Each row is followed by its band, which names the range that a hidden value of the row falls in. A new part has a new value, new ranges and new names.
[  36  131  140  -49   14  159    4 -143  201  -79   -4  100 -220  -29
  -49   70   60  337  -77  -39  -96 -170   47  204  -99   88  -46  -90
   84  -14  -21  100 -167  109  -70  -36  -15 -100  -43  242  -12]
Q33
[ 201   40   92   21  -40   90   32   46 -149   82   56   15  316  -48
   50  -70  -13   -6   77  -30  -24  109 -130   33   12  102  -62  -33
 -132   50   24  -43 -119  -10  -68  -41   -2   49   66  -17   78]
Q61
[ 129  -53  155  -52  -49   85   23  -49 -174   92  -14   77  234   -7
   88 -103  -20  -64   80  -10  -84  145  -52  109   86  128   -6 -167
   43   65 -115   40  -74   26  -73  -25   36   15   17   13   15]
Q61
[ -36   86   89  117  -81   35  135  -98  138   -8  -62    6 -107  -58
  -46  -88   78  140  -12   93   59 -118   25   94 -102  -44 -218  -33
  134  -29   91   82  -91  -45   31   52   93 -146   -2  176  -10]
Q555
[ -16   65  225  -61  -10  294  130 -111  172  -43   -1  101 -202  -17
   24   52   57  348  -44  -14  -21 -212   38  224 -166   12 -136  -74
  220   35   12  170 -173  140  -66   54   73 -130  -22  305   75]
Q555
[  12 -114   67    4  -88 -110  -26  -87   14 -126  -88  -32  -10  -71
  -31  -58  -47 -130   47  -65  116   57  -69   -1  -34   67  -56   -3
   73  -21  -65  -15   -6 -120   32  -14  -14 -106  -39  -33 -122]
Q589
[  59  -98  127  -48  -54 -113  -56 -139  -70 -110 -103   41  -32  -89
  -54   67   29 -121  -15 -110   90   36 -109   55  -24  109   -1   17
   20  -18  -65    4  -52  -72   20  -52  -84   -3  -33  -18 -180]
Q45
[ 107  -59  176  -40   -6  -45   24  -83 -221   50  -64   85  123  -54
  -30   71   35 -149    2  -69   99   61 -138   98    3   88    8  -11
  -14   66  -61   -1  -58    3  -30  -27  -32   90    8  -15  -91]
Q589
[ -92  117  174    1  -85  169   57  -42   92    5  -28   77 -157  -32
  -18   -6   85  182  -25   27   54 -139   58  182  -91  -72 -162  -45
  125  -15   67  121 -140   41  -41    3  106 -178   -4  315   44]
Q589
[ 219   37   71    8   -6   55  -48   97 -153   59   92  -30  320  -40
   13   -5  -72   59   35  -98 -100   83 -151   64    3  134   12  -16
 -237   77  -10 -106 -112    2 -129  -64 -101   65   53  -25  -13]
Q45
[ 295   93   26    9   41  -37  -80  -32  -74   47   23   38  266  -38
  -12  -27   37    3   20  -72  -60  104 -174   18   29  214    6   -1
 -253    8  -15  -99 -100   23  -36 -110 -100  148   82 -123   27]
Q33
[ -61  126   53  109  -26  -49   93  -74  114   25  -59   13 -110  -10
 -111  -71   60   92  -33   89   69 -113   44  147  -60  -49 -141  -67
   85   -3   32   51  -42  -13   17   24   92 -146  -21  164  -37]
Q887
[  -3  138  196  -86   15  164   10 -157  135  -51  -40  161 -258  -24
  -55  122  143  271 -111  -42  -25 -188   32  240  -97   49  -57  -51
   98  -17   -7  144 -167  142  -44  -43    4  -66  -20  279   -5]
Q33
[ 201  147    3   20   15   89 -123  109   61   48   26   35  179    0
   40 -145   95  -33   19  -49   43   34 -161 -136  -29   87 -123  186
 -302  -13   44 -124    3   73  -22 -100   -2  104  236 -116  239]
Q887
[-110   35    8   64 -139  -44  -16  -41  166  -54  -81  -30  -59    5
   -5 -253    5  -32   71   82   46   36   91   63   23  -30 -164 -120
  142  -78  -28   66    1  -95   56  -13  147 -280  -18  123   14]
Q589
[ 188  109   19   11  -14   94  -69   65   44   69    8   35  239   21
   85 -210   80  -51   74   -5   45   94 -132  -73    0  100 -145   75
 -184  -22   24  -58  -22   57   11  -75   64   50  193  -90  260]
Q61
[ -38  149  105   43   -4  152  -40  189 -163  181   18  158   -3    7
  -35 -116  140 -134 -143   62 -147  -48   43 -128  117 -117  -22  158
 -245  131 -103  -81  192  142 -197  -50   23  132  267   -9   70]
Q45
[ -25  -44   -5  115 -135  -76   55  -41  156 -149  -60 -108  -22  -82
  -27 -162  -20  -14   47   22  100   -8  -32  -41  -90   -9 -201   31
   80  -63   53    5  -16 -170   80   35   37 -197  -10   11  -64]
Q555
[ 185    9   84   32  -30   78   64   42 -141   99   48   -7  335  -16
   63 -116  -31    6   75   -1  -73  109 -112   68   24  104  -69  -82
  -85   72  -13  -21  -85    3  -63   -6   10   34   61  -28   54]
Q555
[  43  -45  -45   21 -106 -176 -140 -140  196 -203 -103  -55  -57  -57
  -29 -168  -20  -55   44  -43   -9   93  -12  -26   18  147  -61  -59
   28 -125  -84  -15   -9 -147   80  -80  -41 -166  -41  -62 -125]
Q33
[ 241   31   80   10  -23  124   -2   32  -84   83   64    5  319  -29
   86 -113  -58   62  100  -35  -95  117 -117   21   13  159  -47  -75
 -121   54  -19  -62 -118   17  -99  -41  -11   50   67  -35  103]
Q61
[  84  119   24  -28  -40  187 -157  191   66   55   36   42  161   52
  106 -245   71  -57   36  -28  -16   61  -70 -122   23   22 -130  141
 -236   -2  -22  -75   62  101  -60  -94   71   -1  256  -44  291]
Q589
[  39 -144   42   50  -65 -136   35 -143   91 -130 -116  -61  -18  -57
  -18 -116  -44  -89   43  -19   90   34  -75  -18  -64   96 -104  -17
  135  -18  -74   -1   24 -119   71   40   -8  -90  -31  -88 -130]
Q555
[ 114 -131  192   -2   22  -55  140 -119 -236   74  -67   46  152  -37
  -24   61  -10  -85  -16  -27   24   28 -134  154  -20  100    1  -75
   81  130 -100   29  -34   12  -40   62  -44  107  -23  -35 -172]
Q555
[-110  165  112   58 -129   91   65   37    1    8    7   42  -60  -61
  -71  -18  103   92  -29   46   61  -89   55  160  -34 -131 -163  -23
   14  -34  129   95 -137  -44  -19  -29   98 -203   -3  299    6]
Q887
[  88  -94  187 -132  -54   20  -86  -55 -216  -28  -26   80  124  -46
   21   68  -10  -73   -4 -134  -74  109  -83  158   66  140   83  -92
  -24   42 -134   35  -94    6  -85  -80  -94   18  -29   46 -151]
Q33
[ -17  177  140   52  -14   70  134 -178  114   61  -80  139 -168  -25
  -69  -25  159  141  -30  107   88 -131   54  180  -63  -18 -159  -98
  164  -27   59  136 -131   62   29    6  142  -90  -11  233   68]
Q143
[-157   95   48   72 -167   25   28   18  103  -14  -55   -3  -51  -10
  -12 -213   66  -19   44  101   85   -2   96   93    7 -117 -210  -74
  112  -75   55  100  -38  -85   48  -11  179 -288    8  217   56]
Q143
[ 145    7  179 -191  209  237   57 -198  250 -196   77   98 -266   26
  -75  254 -116  515 -119 -199 -183 -256    0  315 -191  246  168 -157
  162  138 -229   88 -155  268 -166   13 -140  -28 -148  159  -70]
Q33
[ -76  -34   -6  114 -135 -102   66  -46  143 -111  -88  -87  -28  -41
  -30 -208   14  -68   42   65  111    5    2    2  -51  -40 -210   -8
  121  -65   29   46   21 -152  108   40   90 -223   -4   29  -50]
Q555
[ 151  -61  123  -51   24 -121  -36 -150 -172   25  -76   83  117  -28
  -43   34   13 -111  -14  -65  -45  101 -100  132   72  185   84 -114
  -20   50 -155   -4  -39   10  -35  -58  -86   97  -28  -68 -171]
Q33
[ 231  138  -42   -4   14   36 -179   30  144   14  -11   42  176   29
   66 -227   98  -48   56  -37   -2   99 -133 -128   23  170 -107   97
 -255  -68  -13  -99    7   66   28 -133   12   71  213 -161  250]
Q45
[ -45   -6  -34  141 -107 -172   79 -118  146  -58 -120  -57  -14  -23
  -46 -260   27 -105   58  122   86   46   30    8    7    1 -187  -92
  150  -70  -14   46   40 -147  126   32  119 -195  -19  -15  -52]
Q555
[ -56   94    1   85  -95  -74  -30  -32  131  -52  -41  -39  -54  -21
  -71 -136   22   89  -21   51  -52  -25   61  118    2   -1 -113  -89
   12  -59    0   32  -43  -77    6  -31   28 -200  -26  139  -96]
Q33
[ 202   79   16   23  -18  117  -39   77   55   62   27   -3  280   27
  110 -229   48    4   81   -1  -10   88 -137  -55  -15  112 -162   51
 -164   -5   24  -48  -30   52    5  -44   51   36  184  -90  242]
Q555
[ -18   52  -62  124  -96 -225  -20 -136  182 -105 -130  -32  -86  -55
  -99 -193   64 -127   37   68  134   34    5  -38    3   26 -153  -21
   48 -120   16   -5   19 -160  139  -41   69 -169  -10  -33  -59]
Q887
[ 256   87    5    5  -12   35 -115   87  -49   -3   83  -27  304  -44
   20  -57  -17   45   38 -106  -81  105 -168  -11    5  168  -20   43
 -306    1   21 -119 -107   -9  -67 -114 -107   67   97  -82   57]
Q33
[   8   84  -83  148  -61 -202  -26  -86  205  -85  -71  -86  -44  -31
 -109 -178    2   40    2   64   -4   -5   21   34  -14   52 -121  -66
  -10  -80   -1  -31   -1 -128   65  -26    9 -169  -30    4 -112]
Q33
[  11  156  106   40   -5   46   35 -134  143    8  -41   70 -156  -23
  -80    8   86  250  -68   40  -57 -142   47  204  -65   41  -94 -102
   66  -18   16   80 -134   55  -36  -16   20  -95  -31  223  -48]
Q33
[ 231  160   -2  -13   14   56 -184   64   71   22    9   53  179    1
   42 -126  137  -12   -6  -70   -4   57 -169  -95   -5  145 -102  167
 -334  -56   36 -102  -30   78    0 -141  -47  124  228 -115  202]
Q33
[ -39  116  114   81  -58  194  -27  246 -248   70  103  130  -73 -137
 -103   24   60  -69 -220   -2 -293  -91   72 -253  113 -147   69  244
 -350  173  -94 -165  182   46 -335  -59 -138  162  228  -14 -120]
Q33
[ 117  -57  170    7   34 -152  129 -208 -219   77 -133  120   86  -52
  -79   74  104 -201  -20    2  166   44 -146  126    0   97  -18  -41
   76   61  -58   44  -40   -2   53   14    1  140  -15  -63 -126]
Q61
[ 177  -39  147   16   43  -39   97  -57 -249  116   -8   46  235  -39
  -41   56  -36  -66   13  -37   16   63 -142  123    5  118   36  -75
  -43  132  -75  -42  -64   20  -84   10  -47  129   -9  -49  -96]
Q143
[ 235   62   30   28  -40  120  -28   35   23   50   33    3  287  -16
  111 -203   24   22   98   -8  -50  111 -129  -63    0  143 -137    9
 -145   -9   26  -51  -76   15  -15  -52   25   41  147  -86  194]
Q555
[ -50   15  -36  116  -96 -148   -4  -38  152  -96  -66  -92  -41  -35
  -79 -170  -35  -27   35   38   69    2   16   21  -30   -3 -132  -42
   48  -53   -5  -18   13 -141   54   -1   46 -215  -34   31  -90]
Q887

New part:
[ -99   -4   -6  145   60  -29  -16   39  130  -80    3   25   46   13
 -104  -12   96  -27   20  -32   34 -105  -20 -100  -32  -16  -15  -59
  -31    9  -34   18  -76   39 -108   68  108   85   33   70   24]
E
[ 188  185 -194  212 -239  192  206   44 -149 -171 -156  175 -111 -102
  -13 -268   13   66 -387 -210 -204  160  -39  -23 -191   -1   66 -536
   71    2  476  152  697 -187 -212  -89 -274  209   67  425  -21]
C
[ 196  149 -156  196 -253  173  140   66 -158 -240 -108  232 -150  -76
   74 -303   20  -12 -424 -163 -169  244  -56   22 -198  -38   48 -494
  119    4  519   91  700 -199 -165  -98 -279  159  113  366  -13]
M
[  56   39  -26  123  -87   57   64   95  -55 -226  -46  165  -81  -10
   33 -177   61 -120 -216  -53  -18  145  -47   11 -114  -58   27 -179
   91  -20  241  -42  252  -69 -167  -83 -130   80   80  145   71]
V
[ -99   -3   22  105   58   44   47   66   47  -95 -105   70   23   20
 -133  -16  140  -19    0 -111   32  -70    0  -69  -99  -46   29  -24
   42  -23  -19  -68 -117   37 -139  -31   45  124   -1   91   56]
J
[ -41  -49   47   93   28  -16   26   96   33 -162    8   73  -28   24
  -27  -63   94 -146  -60   -8   55   18  -38  -11  -38  -56    7  -23
   56   -1   39  -71  -23   25 -141  -36   -3   41   52   26  104]
W
[   4   62   34  104  -28 -134  133  154   35 -189   -5   41   19   20
   79  -59  -20 -195  -65   17  -20  -44  -11 -191   18   41  -52   -4
  -32 -102  -28 -251   -4 -111 -247 -116  -48    1  143  -50  104]
W
[ -87  125   25    5  -78 -216   32    8 -158 -320 -129   93   -3  -98
 -137   41 -189 -195 -125  268  -38  -37   11    1  125  192  -20  153
  -61 -191  -80 -135   44   74 -451 -160 -128   78 -135  -53  178]
C
[ -68  150   32  286    5   75   23  186  151 -103   17  162   49  175
  158 -206   87 -135 -154  108  156   90  -42   20 -271  -26  -90  -86
  130  -44  268 -142  -27  -30  -41    4   83   18  259   82  -25]
M
[ -87 -177   -9  211   14    5  -44   47   22 -142  142    8  -54  129
   80  -77  153  -83  -58  -28    8 -106    8 -171  -28   -7  -41 -191
  -30  152  128  -15  -34  -59  178  147  160  137  272  247 -159]
C
[ -58  -95  -19    7    3  -88    3   41   23  -73  -41  -14    2  -79
 -149   55   86  -18   56  -72  -53 -129  -16  -80   60   15    3  -79
  -14    5 -156   51   39    2 -175   10   26  100  -74   38  127]
E
[ -92  -36  -37   72    9  -26   19   77   63  -27  -42    3   38   -7
 -115  -15  125  -10   54  -24   33  -92  -26  -47  -41   14  -13 -105
    9    3  -75   60   -7   13 -147   37   69  109  -23  101  106]
E
[ -52    7   -6  112    8    6   74   48   18 -132  -55   53   -2  -12
 -109  -50   92  -64  -57  -67   13  -36  -20  -62  -38  -23   28  -81
    4  -14   32  -29   12   23 -188  -30  -12   94    2  105   83]
D
[ -96  -37  183  113  169  287  -41  194   40  -54 -287  264    8  106
  -22   11  263   65  -49 -287   14  -15   71   63 -410 -163   33   68
  361  -46   55 -253 -269  -14   96 -131   90  192   85   10  -71]
W
[ -85    4  -30   92   31  -24   30   49   58 -127  -57   46   22   -5
 -142  -35   95  -38   13  -59   26  -50  -30 -109  -32  -26   27  -40
  -35  -25  -35  -11  -61   31 -189   -1   27  119  -19  104   79]
E
[-114  114  -15   10  -69 -192   28  -19 -131 -263 -151   67   20 -102
 -193   58 -138 -117  -69  196  -49  -90   20  -50  112  186  -11  108
  -93 -168 -118  -83   17   69 -418 -115  -82  119 -157    8  151]
J
[ -91  -44  -27   92    4  -12   32   83   72   16  -26  -14   42    1
  -98  -13  141   -9   46  -17   43 -109  -23  -13  -52   24  -31 -137
   37   21  -58   79   18   16 -122   51   84   91   -3  103  108]
J
[ -75   99   44  -16  -81 -220   12   31 -174 -350 -122  120  -26  -88
 -100   28 -189 -229 -135  278  -32    5    6   24  118  172  -23  175
  -26 -192  -69 -165   45   61 -435 -182 -145   66 -119  -81  193]
W
[  57 -423   27 -273 -123 -332  -88   23  -89  172   39 -251  -47 -366
 -132  380   31   49  191  -67 -354 -443   35   57  397  211 -126 -265
   85   98 -597  299  475 -126 -130   66   33   -7 -251 -235  308]
J
[-169   51  225  214  250  340  -35  178  140   20 -382  272   54  154
 -106  115  236  204  -40 -378  -49 -149  111    9 -506 -152   18  129
  400  -58   28 -308 -429   33  178 -127  191  256  115   -2 -216]
D
[ -84  184   41 -167 -202 -444  -17  -26 -389 -571 -196  164  -46 -205
 -134   84 -426 -374 -196  558  -82   43   27   51  311  357  -42  369
 -122 -364 -184 -269  123   79 -730 -321 -305   47 -284 -207  331]
V
[-102   83  -28  191   29   34   56   80  109  -57  -51   52   65   60
  -71  -79  106  -19  -23  -18   68  -63  -17  -80 -129    3  -20  -96
    0  -24   60  -20  -60   16 -132   30   83  105   72  139   20]
J
[ -67  -45  136  102   79  140  -40  152   25 -158 -130  221  -38   83
   25  -55  189  -81  -96 -138   54   62    9   52 -248 -140   15   46
  250  -30   96 -221 -143    0    4 -102   33   86   99   -7   12]
M
[-135    1   55  297  153  -20 -158   22  333   29  149   -1  119   69
   -1   21  103   12   26   40   68 -214   -4  -75  -76  -10 -115  -93
  -17   83   -2   95 -127   59  108  249  315    6  174   -9 -137]
E
[-137   -3    9  130   90    5  -21   27  129  -79  -29   44   35   21
 -189   -9  117  -24   27  -15   90  -61  -43   -7  -61  -53   21   -3
    7    9  -21   53 -134  132 -147   51   98   97  -43   76   75]
E
[-115  122  -31  -12  -75 -215   16  -19 -131 -271 -164   68   25 -117
 -208   66 -156 -106  -50  205  -61  -89   16  -63  123  198  -11  117
 -106 -183 -148  -74   24   62 -444 -118  -89  131 -179    0  164]
E
[ -48  -96   44  132   16  -12  -28   98   24 -204   72   96  -58   80
   65 -102  112 -171  -90   13   62   39  -32  -47  -54  -64  -16  -55
   53   44  113  -98  -30  -15  -12   11   40   50  161   77   13]
V
[ -72  -44  118  247  118  -16 -137   85  236  -92  175   73   37   91
  114  -56   98 -147  -69   89  111  -54  -28   16  -80  -63  -98  -37
   73   67   93  -30  -84   39   79  140  199  -60  217  -73  -55]
V
[ -99   -5    9  148   58  -26   -1   29  115  -85    7   21   43    9
 -104   -9   98  -42    3  -26   39 -109  -16  -83  -23  -13  -13  -54
  -28   12  -24    7  -72   50 -118   58   99   68   30   63   34]
J
[  58  307  -58  155 -162 -362  387  256   61 -145  -46  -95  155   17
  236  -35 -227 -205  -32   54 -182 -245   46 -578  122  287 -186  -52
 -247 -285 -188 -521   58 -384 -448 -222  -92  -41  308 -117   90]
D
[ -94   43  -12   66   -9  -89   47   18  -16 -174  -81   43   19  -43
 -159    2   12  -82  -27   37    2  -73   -8  -77   35   55   11   12
  -55  -73  -58  -45  -28   53 -281  -47  -15  100  -68   58  117]
J
[ -45  -15   64   64  -10  -68   -6   87  -24 -268   -2  132  -51   16
    3  -81   35 -221 -111   78   68   84  -41   11  -13  -35    1   57
   55  -56   60 -152  -19   30 -203  -87  -51   14   39  -23  132]
M
[ -52 -105   58  115   13  -21  -34   92   17 -224   75  105  -68   73
   59 -102  121 -195  -92   13   78   56  -38  -32  -41  -80   -9  -27
   60   36  104 -118  -42   -1  -31   -3   28   28  142   52   43]
M
[  38 -292   86 -118  -67 -208  -79   86  -51  -75   87  -45  -97 -157
   12  131   52 -149   16    7 -132 -126  -25   72  202   36  -72 -101
  124   59 -238   48  252  -62 -101  -14  -17  -48  -52 -181  232]
M
[  52 -150  208  324  296   67 -145 -152  381 -267  260  101 -157  -49
 -195   58   86  -73 -220 -376  -92  -28 -111  -47   75 -410  125  -20
   30  254  209   86  -40  247  131  144   93  -90  106 -127 -163]
W
[-140  -29  202  521  272   -9 -342   45  585  132  417  -14  174  182
  255   27   96  -51  -39  201  148 -293    6   31 -133  -21 -270 -122
   74  203  118  129 -168   77  433  459  563 -175  448 -181 -337]
W
[-131 -371  -87  356  -23   -5 -130   17   17  -82  321 -105  -95  270
  263  -57  211   22  -40  -82 -117 -319   80 -427   -5   86 -144 -438
 -125  359  195   30  -22 -232  650  379  390  263  608  508 -531]
D
[  -9   14  -11  117  -21   22   81   54  -13 -167  -50   81  -34  -19
  -76  -85   72  -83 -116  -67   -7   15  -29  -41  -46  -34   35 -115
   22  -10  104  -23  100    1 -190  -50  -61   93   20  124   78]
C
[-203   15  173  731  376   22 -496  -65  878  304  566  -84  255  200
  188   86   96  129   -9  200  141 -453  -18   31 -161  -33 -335 -254
   15  339  168  409 -160  176  650  737  811 -188  509 -146 -548]
E
[ -95  -21   55  105   73   73   35   83   38  -91 -118   90   16   30
 -108   -6  153  -20  -13 -125   29  -68   12  -40 -130  -55   26   -9
   90  -21   -9  -94 -131   32 -102  -45   50  124   15   68   42]
D
[ -18  -18   31  102    5   12   45   92    4 -192  -22  106  -46   15
  -29  -94   83 -137 -104  -33   37   58  -41  -10  -62  -66   26  -48
   64  -12   97  -75   31   12 -163  -62  -46   61   50   63   96]
W

New part:
[-158 -147  -19   58  -12  216   -2  -85  104 -265  201   63  170  158
  105  -73   42  100 -226   19   14  170 -277  -94 -153  -36  182  -78
 -188  191  236   55 -205 -114  -77  333  197   92   44 -160 -123]
Q710
[ -36   40  133  443   26  286 -261   98 -103 -151  351  190  268  401
   46 -137  235 -221 -540  256  404  238  181 -246 -157 -271  159  -74
 -160  279  302  190 -529  194 -152  470   30  466  -38   16 -103]
Q710
[-238    6  183 -155  306 -196  395  465  -36  -18 -197  -96  -25 -511
 -320  128 -422 -172  503 -179   60  -15 -203  416 -163 -375  240 -238
  396  126 -476 -471  -49   11 -475  472 -158 -342  506  -76 -319]
Q516
[-280   52  323   13  297 -117  245  375   34  -95 -128   -6   36 -362
 -290   17 -394  -64  342 -141  -20  105 -284  358 -169 -309  351 -344
  343  100 -324 -354   51   86 -453  509 -116 -316  458  -23 -320]
Q576
[ 121   60  219   90  447 -249  -21 -152 -215  550 -330 -165 -125 -512
 -261  199   34    7 -242   84  150  -67   71 -176  222  341  -33  101
   46  -11  311 -148  500 -117  321 -319  261  -57 -123   40  337]
Q795
[  31   86  -32  132 -117   40 -174  -10 -123 -108  123  197  211  -71
   23 -281  -30   70 -248   99 -131  423   43 -149  -24   33  106  111
 -161   80  145  304  -80   78   19  224  297   31 -166  -91 -195]
Q795
[  47 -298  306 -168  283 -209  196  -99  -27  411  -73   83   86 -549
  122  130  314  107 -124  370  468  -61 -162 -231   33  172  268   47
 -153  108  279 -214   40 -127 -189 -392  293  -94  -73   65  207]
Q771
[-173 -129 -134 -166  -15  195  247  -26   -8 -259  164   44  210  122
  106   16   46  -50  -24   35   12  -16 -294  -98 -148  -33  127   96
 -178  169  -11  -77 -234 -137 -187  170  102    9   -2 -196  -81]
Q516
[-114 -320 -142  -79  230 -491  440  354  -39  209   14 -328 -186 -434
  -14  380 -116 -144  319  -38  417  127  411  595 -452 -599 -133 -307
  590   62 -485 -553 -209  -11    6  152 -132 -107  428  -72  -96]
Q516
[ -73  -89 -275 -358 -198  192   51 -235   40 -324 -141    9  116    4
   -8 -170 -303  323   56 -309 -783  254 -569   50   89  370  220  123
 -247   89  134   93  199 -266   42  189  320 -367  -58 -422 -252]
Q576
[ -97 -148 -324 -516 -285  125  253 -130  -23 -280 -212  -29  104  -35
   21  -65 -275  239  186 -343 -722  147 -567   31   77  342  129  163
 -258   54  -26   22  189 -290   16   50  326 -415  -45 -411 -173]
Q214
[ 123 -324 -552 -234  -49 -186 -108   -2 -563  114 -126 -375 -201  228
  147 -161   15  -34 -287 -185  -22 -226   46 -204   82  159  181 -175
   59 -104   50  -15   68  -17  207 -628 -356  213 -164  -56  350]
Q214
[  43  100 -115   27 -131    7  -70   41 -197  -84  109  181  221  -95
   16 -248  -23  -17 -155  113 -123  355   84 -150  -26   17   60  207
 -145   56   13  251 -111   87  -19  133  235    0 -192 -109 -176]
Q771
[-224   -3  374  156   69  -70  224  -58 -136 -266  -37   82  292  283
  264    6 -141   33   22  -34 -324  194   51  439 -258  -67  418 -519
  333   50 -337 -215  299  323 -203    0  -56 -217  -13   64 -129]
Q795
[  88   41 -114   27 -122   41 -126   29 -160  -52   92  162  195  -62
    1 -209  -13   -4 -187  100 -118  391  103  -83  -17   -4   95  174
 -136  128   94  206 -199   68  -29  216  221    8 -142 -162 -220]
Q771
[-292  -62  -53   67   14  190  135  -67   62 -332  285   57  192  188
  109 -102   68   56 -189   52   62   45 -381 -253 -205  -13  105  -23
 -207   38  103   84  -45 -106  -42  157  159  108  -26  -62   30]
Q795
[ -75 -333 -121   18  105 -438  400   90 -141  113   70 -282  -36    6
  282  371   31  -96  106   22  203  194  604  646 -498 -445  -81 -408
  591   30 -476 -481  -57  147  163 -142 -135  -51  147  -38   21]
Q214
[ 162   62   48  -60  398 -257   58  -77 -366  538 -393 -237 -145 -451
 -273  215  -22 -120 -137    6   84 -189  129 -140  256  322  -57  167
   92   -9  140 -212  432 -105  273 -400  106  -65 -140  -15  339]
Q214
[  10  100   51  376  117  325 -301  -36  -99 -191  334  187  285  355
    8 -186  137 -172 -477  241  181  250  139 -147 -106 -160  230   28
 -119  304  294  148 -468  154 -162  491  -18  359  -92  -96 -203]
Q795
[  63 -544 -477 -352 -121 -180   15   20 -420   36   27 -245 -101  176
  370 -186  170   50 -222  -27  185 -213  -93 -220  -44   51  342 -241
  -40  -39   51  -58 -174  -40  -60 -647 -308  195 -108  -29  276]
Q214
[  27   48 -270 -190   36  330  -98 -306  -54 -375   40   79  241  108
    5 -229 -247  117  -48 -104 -618  170 -305  102   71  252  325  225
 -150  272  128   41 -114 -151 -140  362   76 -155 -140 -445 -393]
Q214
[-205   78 -150  -31  -50  104  195  -12 -138 -293  226  106  252   77
   97 -169   13  -56  -77   81  -41   38 -210 -272 -137   30   31  171
 -183  -19 -113  145   -5  -21  -58    9  141   44 -177  -59    6]
Q214
[  41   80 -198  -36  123  367 -173 -249  -74 -333  138  105  262  186
  -15 -218 -150    0 -162    9 -384  150 -172   56   32  126  329  203
 -122  326  176   30 -275  -72 -196  443  -14    6 -122 -379 -375]
Q214
[ -44   26  105  276  -21  220  -20  232 -186  -32  296  185  283  357
   20    9  320 -378 -399  304  516  131  216 -293 -166 -311   54   60
 -177  235  119   71 -564  205 -217  295    5  401  -49   33    0]
Q214
[  27 -563 -141 -292   -7 -180   84  -23 -181  137   83  -64    2  -92
  376 -105  305  145 -206  195  389 -108 -195 -241  -82   44  407 -203
 -131   36  195 -110 -201  -77 -206 -540  -65   98  -59   28  220]
Q771
[-263  -61  238   51  317 -248  229  428   97   18  -96 -120 -105 -513
 -302   89 -364  -25  322 -151  178  151 -170  391 -242 -429  208 -394
  409   79 -277 -377  -10    9 -301  535  -71 -243  561  -11 -273]
Q795
[-254   92  338 -105  235  -87  335  365  -54 -137 -191   63  136 -340
 -232    2 -406 -116  428 -134 -139   51 -293  363 -116 -235  409 -267
  303  122 -443 -361   57  127 -569  420 -120 -394  367  -40 -354]
Q214
[  26  101 -172  -65 -148   11   40   48 -270 -141   87  164  249  -85
   67 -230  -45  -79  -65   85 -144  232   70 -148  -18   26   49  246
 -140   62 -110  219 -117   66  -70   69  197   -8 -227 -116 -166]
Q516
[ 151   22 -104   26  308 -242 -108 -100 -407  449 -347 -325 -224 -227
 -245  100  -60  -48 -283 -108  -20 -127  128 -163  235  327  -47   27
  113  -83  216  -95  478  -78  431 -421   12   38 -145  -14  386]
Q576
[-305   60  415   79  263  -81  188  316   54 -184 -155   21   66 -323
 -219  -39 -432   12  288 -197  -90  113 -331  349 -147 -253  403 -451
  311  116 -267 -269  129   92 -439  544  -39 -295  441   13 -334]
Q710
[  19 -458  102 -278  132 -190  210  -59 -105  248   39   50   93 -335
  319   17  351  108 -124  335  487 -129 -191 -249  -52   88  367  -64
 -161   88  187 -186 -136  -98 -284 -506  110    0  -82   62  206]
Q214
[  50  -97  -93  -59  -86  101  -50   16  -44  -53   69  109  159  -19
    4  -81   12   17 -145   60  -72  323  -28   -4  -48  -36  148  105
 -146  211  155   54 -291  -28  -99  290  196  -22  -14 -230 -229]
Q771
[-163  -48  234  -39   29 -101  380  -11 -246 -234  -84   46  308  270
  305   92 -125  -90  160  -28 -321   87  150  508 -253  -99  376 -400
  364   89 -516 -329  175  313 -280 -107 -142 -258  -46   -6 -141]
Q516
[  24 -429  145 -282  162 -184  225  -72  -83  266    7   62  101 -387
  283   42  330  111  -95  336  458 -121 -203 -223  -30  108  364  -32
 -161  106  192 -207 -111 -113 -292 -466  150  -43  -75   45  181]
Q214
[-225 -115 -152 -152   -6  205  287  -46  -17 -319  215   40  229  170
  145   -4   62  -59  -26   48   31  -72 -329 -146 -181  -29  119   92
 -186  134  -48  -66 -201 -137 -182  119   77   39  -33 -165  -35]
Q516
[-261   68  -60  139  -28  137   59  -42  -39 -336  284  110  221  132
   93 -226   21   44 -215   66    2  111 -283 -323 -165   20   66   31
 -205  -36   50  233   49  -24   12  112  192  123 -126   -1   25]
Q795
[-246   14  228 -126  286 -190  361  452    1  -26 -174  -48   -1 -507
 -312   88 -408 -127  473 -153   38   51 -232  394 -169 -357  268 -251
  367  109 -439 -430  -24   34 -478  476 -120 -362  493  -62 -331]
Q214
[-174  107  -72  103  -59   71   42   -5 -104 -240  230  143  226   33
   55 -241   11   17 -183  100  -34  190 -165 -295 -121   30   44  113
 -185  -44    9  247   42   24   13   74  212   68 -170  -14  -14]
Q576
[ -22   52   63  283   26  264  -82  178 -189  -78  310  178  287  378
    6  -35  273 -367 -409  290  446  125  207 -257 -146 -289  100   75
 -156  269  139   70 -583  195 -233  353  -46  406  -60  -12  -58]
Q214
[ 132   60   12  132  361 -229 -160 -143 -346  428 -344 -299 -214 -295
 -242   86  -81    1 -325 -105   10 -108  121 -172  241  338  -49  -20
  105  -56  291  -46  528  -92  454 -330  107   65 -134   23  366]
Q710
[ -84 -328 -136   38  138 -461  390  123 -132  134   93 -298  -67  -48
  246  362   27 -102  108   31  267  187  606  624 -510 -482 -101 -404
  605   16 -471 -482  -73  136  170 -122 -150  -27  176  -23   28]
Q214
[ -37  -42 -310 -341 -108  256    8 -287    8 -378  -73   29  168   45
    7 -207 -310  260   54 -251 -783  209 -504   96   84  346  285  176
 -206  163  108   58   84 -238  -45  249  207 -321  -94 -463 -333]
Q771
[ -12   27   37  213  -15  245  -13  215 -223  -71  262  161  285  358
   24   11  262 -404 -344  260  441   89  231 -223 -139 -304   74   89
 -148  287   71   37 -612  182 -255  338  -39  384  -49  -28  -67]
Q516
[  77 -399 -473  -97  -73 -173 -242  -46 -448   26  -64 -365 -227  249
  227 -249   10  118 -406 -217   18 -141  -27 -220   39  136  244 -365
   33  -97  209   94   81  -35  250 -523 -273  289 -105   -3  327]
Q710
